Here is a tiny trained network, its code and every weight. The questions are about switching its units off for an input and a class, where a switched-off unit gives its printed mean instead of its output.

import numpy as np


def w(rows, s, z=0):
    codes = np.array(rows[::2]) - 128.0
    scale = np.full(codes.shape[1], s)
    scale[-1] = z or s
    return codes * scale


def f(y):
    return y / 2 * (1 + np.tanh(0.7978845608 * (y + 0.044715 * y**3)))


def log_softmax(a):
    a = a - a.max(-1, keepdims=True)
    return a - np.log(np.exp(a).sum(-1, keepdims=True))


def net(x, mask):
    res = np.array(x, float).reshape(1, 2) / 4 @ E
    y = f(res @ A[0][:, :-1].T + A[0][:, -1])
    res = res + np.where(mask, y, B[0][:, -1]) @ B[0][:, :-1]
    return log_softmax(res[-1] @ U[:, :-1].T + U[:, -1])


A, B = {}, {}
E = w([
[128,46,223,205,216,75,115,78],'x0',
[102,254,137,178,176,58,136,166],'x1',
],0.011)
A[0] = w([
[125,101,118,123,116,138,122,134,250],'neuron 0',
[132,212,142,149,160,92,122,130,171],'neuron 1',
[135,192,140,148,122,96,139,112,86],'neuron 2',
[126,79,161,146,170,103,129,124,135],'neuron 3',
[117,110,151,157,70,85,116,139,94],'neuron 4',
[109,173,117,128,145,94,143,127,103],'neuron 5',
[124,8,104,89,75,170,135,118,73],'neuron 6',
[120,201,133,141,157,107,135,157,61],'neuron 7',
[132,93,184,118,177,96,168,102,106],'neuron 8',
[120,82,136,178,167,107,97,124,89],'neuron 9',
[129,162,85,108,81,142,120,125,82],'neuron 10',
[124,190,72,61,60,169,137,149,116],'neuron 11',
],0.018,0.017)
B[0] = w([
[47,84,119,65,9,2,213,34,252],'neuron 0',
[139,92,145,75,118,128,173,110,253],'neuron 1',
[195,96,154,135,149,192,169,130,173],'neuron 2',
[93,166,137,179,133,60,86,156,237],'neuron 3',
[129,109,180,143,122,166,42,141,126],'neuron 4',
[128,42,164,136,157,192,137,148,172],'neuron 5',
[232,90,198,92,249,247,155,165,247],'neuron 6',
[204,131,164,75,207,163,127,140,185],'neuron 7',
[132,191,104,195,88,164,109,200,223],'neuron 8',
[180,144,49,142,128,143,46,166,208],'neuron 9',
[168,164,79,179,150,173,34,96,177],'neuron 10',
[110,176,109,200,107,82,78,204,255],'neuron 11',
],0.024,0.016)
U = w([
[162,164,116,229,84,88,71,221,138],'0',
[201,75,207,72,182,164,204,172,123],'1',
[80,104,140,69,8,34,225,120,254],'2',
[65,152,145,68,155,174,116,155,78],'3',
[98,154,62,116,170,130,134,100,75],'4',
[152,159,129,140,150,170,154,50,78],'5',
[69,155,146,124,127,166,153,86,84],'6',
[62,150,95,73,150,144,114,104,75],'7',
],0.011,0.0083)

Each question gives the input, the list of numbers given to net, and the class t.
The units are the neurons (one row each of A and B). Each row of codes is followed by its name. A weight is (code - 128) times the scale printed after its matrix; where a second scale follows, it is the last column's (A, B and U).
mask holds one flag per neuron, in row order. A switched-off neuron (its flag False) gives its mean, the last column of its row in B, instead of its output. The means were averaged over made-up inputs and are rounded, as every weight is.
A unit's drop is (log p(t) with every unit on - log p(t) with that unit switched off) / (log p(t) with every unit on - log p(t) with every unit switched off).
The circuit of an input: a set's keep is (log p(t) with only the set's units on - log p(t) with every unit switched off) / (log p(t) with every unit on - log p(t) with every unit switched off). Starting from all 12 units, units are removed one at a time, each time the one whose removal leaves the highest keep (on an exact tie, the one counted first), for as long as the keep stays at least 0.8.
circuit, biggest first: the units of the circuit, biggest drop first
most important unit: the unit with the biggest drop
k most important neurons: the k neurons with the biggest drops, biggest first
drop when u is switched off: that unit's drop, to one decimal
input [-2,-5], class 1: circuit, biggest first : (neuron 6)
input [3,0], class 2: circuit, biggest first : (neuron 11; neuron 6)
input [-4,5], class 1: 4 most important neurons : (neuron 1; neuron 7; neuron 3; neuron 8)
input [-2,4], class 1: 2 most important neurons : (neuron 0; neuron 7)
input [3,-3], class 2: 2 most important neurons : (neuron 11; neuron 0)
input [8,-7], class 0: 2 most important neurons : (neuron 3; neuron 8)
input [1,-3], class 2: 2 most important neurons : (neuron 0; neuron 7)
input [-3,-2], class 2: 3 most important neurons : (neuron 0; neuron 8; neuron 9)
input [-3,2], class 2: 3 most important neurons : (neuron 6; neuron 8; neuron 9)
input [-3,0], class 2: 2 most important neurons : (neuron 8; neuron 9)
input [3,3], class 2: 2 most important neurons : (neuron 6; neuron 11)
input [-1,3], class 2: drop when neuron 6 is switched off : 1.6
input [-1,4], class 1: drop when neuron 0 is switched off : 0.6
input [6,8], class 1: drop when neuron 1 is switched off : 0.8
input [0,3], class 2: most important unit : neuron 6
